Below is a small trained network, with its code and all its weights. Each question gives an input and a target symbol and asks what happens when units are switched off, that is, made to give their printed mean instead of their output.

import numpy as np


def w(rows, s, z=0):
    codes = np.array(rows[::2]) - 128.0
    scale = np.full(codes.shape[1], s)
    scale[-1] = z or s
    return codes * scale


def norm(h):
    return h / np.sqrt((h * h).mean(-1, keepdims=True) + 1e-5)


def f(y):
    return np.maximum(y, 0)


def softmax(a):
    e = np.exp(a - a.max(-1, keepdims=True))
    return e / e.sum(-1, keepdims=True)


def log_softmax(a):
    a = a - a.max(-1, keepdims=True)
    return a - np.log(np.exp(a).sum(-1, keepdims=True))


def net(x, mask):
    ids = ['ΓΞΦΩαβδεζθλμστ'.index(c) for c in x.split()]
    T = len(ids)
    res = E[ids] + P[:T]
    q, k, v = (norm(res) @ M[0].T for M in (Q, K, V))
    z = softmax(np.where(np.tri(T) > 0, q @ k.T / 2**0.5, -1e9)) @ v
    res = res + np.where(mask[0], z, O[0][:, -1]) @ O[0][:, :-1]
    y = f(norm(res) @ A[0][:, :-1].T + A[0][:, -1])
    res = res + np.where(mask[1:13], y, B[0][:, -1]) @ B[0][:, :-1]
    return log_softmax(norm(res)[-1] @ U[:, :-1].T + U[:, -1])


Q, K, V, O, A, B = {}, {}, {}, {}, {}, {}
E = w([
[118,174,127,125,116,62,245],'Γ',
[90,148,126,158,139,82,218],'Ξ',
[86,87,131,75,170,117,215],'Φ',
[102,109,142,98,149,130,236],'Ω',
[74,124,156,120,114,83,246],'α',
[132,122,112,132,140,119,217],'β',
[75,107,142,88,184,70,159],'δ',
[54,127,122,104,144,92,223],'ε',
[84,92,133,134,152,132,205],'ζ',
[100,110,83,95,144,133,240],'θ',
[39,91,96,108,186,57,147],'λ',
[58,172,102,31,110,110,211],'μ',
[73,133,214,44,143,118,203],'σ',
[188,68,168,149,238,104,179],'τ',
],0.0011)
P = w([
[148,135,131,158,100,125,70],'0',
[116,35,144,48,113,67,184],'1',
[101,108,140,54,154,25,252],'2',
[75,116,125,178,80,181,117],'3',
[136,55,166,57,124,57,192],'4',
[92,155,131,66,186,40,254],'5',
[73,131,117,182,101,185,108],'6',
[147,67,186,67,128,66,201],'7',
[89,192,122,83,222,74,240],'8',
[66,149,109,181,126,191,106],'9',
[155,90,202,77,126,85,200],'10',
[93,229,113,115,248,122,201],'11',
],0.0021)
Q[0] = w([
[55,131,120,170,105,188,121],'H1',
[148,99,111,191,39,220,2],'H1',
],0.0096)
K[0] = w([
[238,178,122,164,15,46,30],'H1',
[168,11,141,118,1,97,113],'H1',
],0.0062)
V[0] = w([
[124,128,3,131,136,115,126],'H1',
[74,171,135,73,92,122,128],'H1',
],0.0053)
O[0] = w([
[73,37,26,76,121,53,111,130],'H1',
[115,111,141,97,88,224,2,254],'H1',
],0.0045,0.0018)
A[0] = w([
[160,193,225,108,146,190,201,120],'N1',
[58,125,128,139,79,141,221,94],'N2',
[113,132,136,117,54,214,37,219],'N3',
[48,167,77,133,183,106,101,162],'N4',
[197,103,170,98,236,95,157,25],'N5',
[115,78,51,199,133,91,209,113],'N6',
[174,134,89,64,91,139,180,133],'N7',
[254,134,107,159,19,78,114,189],'N8',
[77,46,202,103,167,149,166,101],'N9',
[72,165,192,239,75,140,116,175],'N10',
[172,126,35,74,142,114,161,1],'N11',
[90,60,18,110,79,125,64,149],'N12',
],0.0031,0.002)
B[0] = w([
[141,23,142,90,137,82,104,226],'N1',
[158,139,125,193,168,123,58,206],'N2',
[74,196,146,86,130,48,169,208],'N3',
[173,97,155,161,56,119,121,209],'N4',
[235,186,113,83,45,120,3,150],'N5',
[94,132,210,80,74,149,57,192],'N6',
[170,195,145,163,166,159,130,182],'N7',
[20,121,84,199,142,215,135,139],'N8',
[95,146,69,194,110,177,128,253],'N9',
[136,103,45,83,165,162,146,185],'N10',
[120,79,177,163,180,209,178,141],'N11',
[246,159,129,146,125,119,177,209],'N12',
],0.0036,0.0028)
U = w([
[151,194,174,161,194,30,198,125],'Γ',
[65,188,187,209,82,47,96,94],'Ξ',
[102,119,31,96,207,156,95,89],'Φ',
[183,54,99,127,217,150,60,2],'Ω',
[89,48,179,191,190,93,116,10],'α',
[169,209,221,151,120,213,88,162],'β',
[95,169,77,72,67,130,22,134],'δ',
[61,189,43,159,125,142,189,135],'ε',
[83,105,108,195,101,182,23,84],'ζ',
[202,108,136,155,163,186,239,217],'θ',
[157,52,46,122,92,49,201,173],'λ',
[142,230,105,39,74,92,204,54],'μ',
[49,89,212,20,145,127,159,180],'σ',
[255,117,176,121,59,66,45,239],'τ',
],0.0092,0.0011)

Each question gives the input, a string of symbols that net reads in full, and the target symbol t.
The units are the heads (2 rows each of Q, K, V and O) and the neurons (one row each of A and B). Each row of codes is followed by its name. A weight is (code - 128) times the scale printed after its matrix; where a second scale follows, it is the last column's (O, A, B and U).
mask holds one flag per unit, heads first, then neurons. A switched-off unit (its flag False) gives its mean, the last column of its rows in O or B, instead of its output. The means were averaged over made-up inputs and are rounded, as every weight is.
A unit's drop is (log p(t) with every unit on - log p(t) with that unit switched off) / (log p(t) with every unit on - log p(t) with every unit switched off).
The circuit of an input: a set's keep is (log p(t) with only the set's units on - log p(t) with every unit switched off) / (log p(t) with every unit on - log p(t) with every unit switched off). Starting from the 12 units with the biggest drops (on a tie, the unit counted first), units are removed one at a time, each time the one whose removal leaves the highest keep (on an exact tie, the one counted first), for as long as the keep stays at least 0.8.
units of the circuit, in order: the units of the circuit, biggest drop first
k most important neurons: the k neurons with the biggest drops, biggest first
drop of u: that unit's drop, to one decimal
input Ω Γ θ Γ Γ, target θ: most important neuron => N3
input μ Ω σ Φ, target δ: units of the circuit, in order => H1, N3
input μ δ σ θ θ Ξ μ λ λ α ζ, target λ: units of the circuit, in order => H1, N6
input α λ σ σ θ, target σ: 3 most important neurons => N3, N1, N12
input Ω δ ζ Ξ ε σ σ, target θ: units of the circuit, in order => H1, N10
input Φ λ Ξ μ α, target μ: 3 most important neurons => N1, N3, N12
input θ β τ β λ, target τ: units of the circuit, in order => N5, H1
input μ μ δ Γ Γ ζ, target ζ: 3 most important neurons => N3, N12, N9
input Ξ β Ξ τ σ β τ σ Φ σ Γ, target σ: 3 most important neurons => N1, N12, N4
input Γ β λ β, target ε: units of the circuit, in order => N10, N3
input Γ σ ε τ Ξ Γ α, target ε: units of the circuit, in order => N10, N3
input λ τ ζ τ θ δ θ θ Ξ Ξ, target τ: 2 most important neurons => N12, N6
input τ Ξ Φ θ Ω, target θ: units of the circuit, in order => N7, N9
input σ τ Ω τ Ω Γ α, target β: units of the circuit, in order => H1
input ε δ α λ β μ Ω α, target μ: 3 most important neurons => N1, N3, N6
input α Ξ τ μ Ξ τ σ θ τ α, target σ: 3 most important neurons => N1, N3, N9
input λ δ δ α σ λ σ β Φ σ α, target σ: 2 most important neurons => N3, N4
input β β Ω Φ Φ Ω ζ, target Ξ: units of the circuit, in order => H1, N6
input β Φ σ Ω τ σ λ λ δ θ λ, target λ: 2 most important neurons => N12, N6
input λ σ Ξ ζ θ β δ, target τ: units of the circuit, in order => H1, N12, N6
input θ Ω β Ξ, target λ: most important neuron => N12
input Ξ Ω Γ σ Ω σ Φ Ξ Ξ, target Ξ: 2 most important neurons => N4, N12
input δ Ξ Γ Γ μ σ δ, target Φ: units of the circuit, in order => N10, H1
input Ξ μ Φ μ Φ θ σ θ τ τ δ β, target β: 2 most important neurons => N6, N1
input Ξ α Ξ Γ λ μ σ Γ θ, target θ: 3 most important neurons => N11, N4, N3
input ζ ε Ω, target Ω: drop of N5 => 0.2
input ε α ζ Γ δ λ λ δ, target λ: drop of N7 => 0.0
